Below is a small trained network, with its code and all its weights. Each question gives an input and a target symbol and asks what happens when units are switched off, that is, made to give their printed mean instead of their output.

import numpy as np


def w(rows, s, z=0):
    codes = np.array(rows[::2]) - 128.0
    scale = np.full(codes.shape[1], s)
    scale[-1] = z or s
    return codes * scale


def norm(h):
    return h / np.sqrt((h * h).mean(-1, keepdims=True) + 1e-5)


def f(y):
    return y / 2 * (1 + np.tanh(0.7978845608 * (y + 0.044715 * y**3)))


def softmax(a):
    e = np.exp(a - a.max(-1, keepdims=True))
    return e / e.sum(-1, keepdims=True)


def log_softmax(a):
    a = a - a.max(-1, keepdims=True)
    return a - np.log(np.exp(a).sum(-1, keepdims=True))


def net(x, mask):
    ids = ['ΓΛΠΣαβηθμτω'.index(c) for c in x.split()]
    T = len(ids)
    res = E[ids] + P[:T]
    q, k, v = (norm(res) @ M[0].T for M in (Q, K, V))
    z = softmax(np.where(np.tri(T) > 0, q @ k.T / 2**0.5, -1e9)) @ v
    res = res + np.where(mask[0], z, O[0][:, -1]) @ O[0][:, :-1]
    y = f(norm(res) @ A[0][:, :-1].T + A[0][:, -1])
    res = res + np.where(mask[1:25], y, B[0][:, -1]) @ B[0][:, :-1]
    return log_softmax(norm(res)[-1] @ U[:, :-1].T + U[:, -1])


Q, K, V, O, A, B = {}, {}, {}, {}, {}, {}
E = w([
[125,85,104],'Γ',
[129,82,101],'Λ',
[162,138,114],'Π',
[128,84,102],'Σ',
[169,139,118],'α',
[131,79,102],'β',
[91,110,102],'η',
[141,79,100],'θ',
[147,82,98],'μ',
[188,252,177],'τ',
[101,175,22],'ω',
],0.013)
P = w([
[143,90,174],'0',
[182,104,88],'1',
[155,134,160],'2',
[15,170,101],'3',
[190,131,78],'4',
[71,67,100],'5',
[1,187,109],'6',
[198,124,89],'7',
],0.017)
Q[0] = w([
[180,168,80],'h1',
[123,5,108],'h1',
],0.018)
K[0] = w([
[143,250,81],'h1',
[26,128,212],'h1',
],0.013)
V[0] = w([
[168,167,189],'h1',
[193,113,3],'h1',
],0.012)
O[0] = w([
[106,201,162,77],'h1',
[234,5,254,253],'h1',
],0.006,0.0046)
A[0] = w([
[206,172,50,119],'n1',
[142,137,118,87],'n2',
[168,226,187,31],'n3',
[139,113,55,144],'n4',
[249,219,90,62],'n5',
[127,243,160,63],'n6',
[184,190,47,84],'n7',
[141,131,110,73],'n8',
[96,134,155,132],'n9',
[126,199,133,160],'n10',
[144,213,172,88],'n11',
[195,158,99,21],'n12',
[167,157,184,178],'n13',
[121,117,131,116],'n14',
[111,240,79,120],'n15',
[123,115,82,77],'n16',
[74,167,108,110],'n17',
[212,217,192,116],'n18',
[31,193,197,155],'n19',
[124,121,89,74],'n20',
[140,207,134,110],'n21',
[94,112,167,148],'n22',
[153,140,116,72],'n23',
[175,192,124,2],'n24',
],0.019,0.0063)
B[0] = w([
[110,13,87,253],'n1',
[132,135,103,118],'n2',
[167,18,207,164],'n3',
[146,213,158,247],'n4',
[207,181,201,244],'n5',
[93,16,11,144],'n6',
[42,115,104,204],'n7',
[135,139,107,120],'n8',
[127,77,120,141],'n9',
[127,49,122,135],'n10',
[176,1,110,149],'n11',
[167,72,122,164],'n12',
[94,168,121,212],'n13',
[127,122,139,131],'n14',
[161,6,154,160],'n15',
[128,180,126,161],'n16',
[167,115,175,164],'n17',
[104,254,170,226],'n18',
[18,19,79,215],'n19',
[125,176,115,144],'n20',
[100,45,89,131],'n21',
[122,87,154,171],'n22',
[138,133,90,123],'n23',
[145,86,209,127],'n24',
],0.044,0.0064)
U = w([
[134,159,127,183],'Γ',
[114,163,128,38],'Λ',
[95,142,116,157],'Π',
[185,123,95,177],'Σ',
[70,166,142,24],'α',
[254,117,119,85],'β',
[108,58,211,170],'η',
[48,137,133,218],'θ',
[118,154,118,22],'μ',
[165,145,84,186],'τ',
[93,164,126,3],'ω',
],0.02,0.0055)

Each question gives the input, a string of symbols that net reads in full, and the target symbol t.
The units are the heads (2 rows each of Q, K, V and O) and the neurons (one row each of A and B). Each row of codes is followed by its name. A weight is (code - 128) times the scale printed after its matrix; where a second scale follows, it is the last column's (O, A, B and U).
mask holds one flag per unit, heads first, then neurons. A switched-off unit (its flag False) gives its mean, the last column of its rows in O or B, instead of its output. The means were averaged over made-up inputs and are rounded, as every weight is.
A unit's drop is (log p(t) with every unit on - log p(t) with that unit switched off) / (log p(t) with every unit on - log p(t) with every unit switched off).
The circuit of an input: a set's keep is (log p(t) with only the set's units on - log p(t) with every unit switched off) / (log p(t) with every unit on - log p(t) with every unit switched off). Starting from the 12 units with the biggest drops (on a tie, the unit counted first), units are removed one at a time, each time the one whose removal leaves the highest keep (on an exact tie, the one counted first), for as long as the keep stays at least 0.8.
circuit, biggest first: the units of the circuit, biggest drop first
most important unit: the unit with the biggest drop
top k neurons: the k neurons with the biggest drops, biggest first
drop of u: that unit's drop, to one decimal
input Π α μ η Π α Γ η, target θ: circuit, biggest first => [n7; h1]
input Π Σ ω η β Σ ω η, target β: circuit, biggest first => [n19]
input Γ θ Λ ω, target η: circuit, biggest first => [n7; h1]
input Γ θ Σ, target β: circuit, biggest first => [n7; n19]
input α α τ ω Λ, target β: top 2 neurons => [n5; n19]
input η β Π ω Σ, target β: top 2 neurons => [n19; n18]
input ω η ω ω η, target β: top 3 neurons => [n19; n18; n7]
input Γ Λ Γ ω, target η: top 2 neurons => [n17; n18]
input μ τ Π β Π α μ ω, target β: top 3 neurons => [n5; n1; n12]
input μ ω β ω η θ ω μ, target β: top 2 neurons => [n19; n5]
input ω ω α μ Π α ω β, target β: top 3 neurons => [n19; n18; n4]
input θ Σ ω μ α Π μ Σ, target Σ: top 2 neurons => [n18; n1]
input Λ Π μ Σ ω α ω θ, target β: top 2 neurons => [n19; n5]
input τ ω Π μ θ, target Σ: most important unit => n18
input α α α θ Γ, target τ: drop of n19 => 0.3
input τ μ ω α β μ ω β, target β: drop of n18 => 0.6
input θ θ τ θ Σ Σ ω Γ, target β: drop of n13 => 0.4
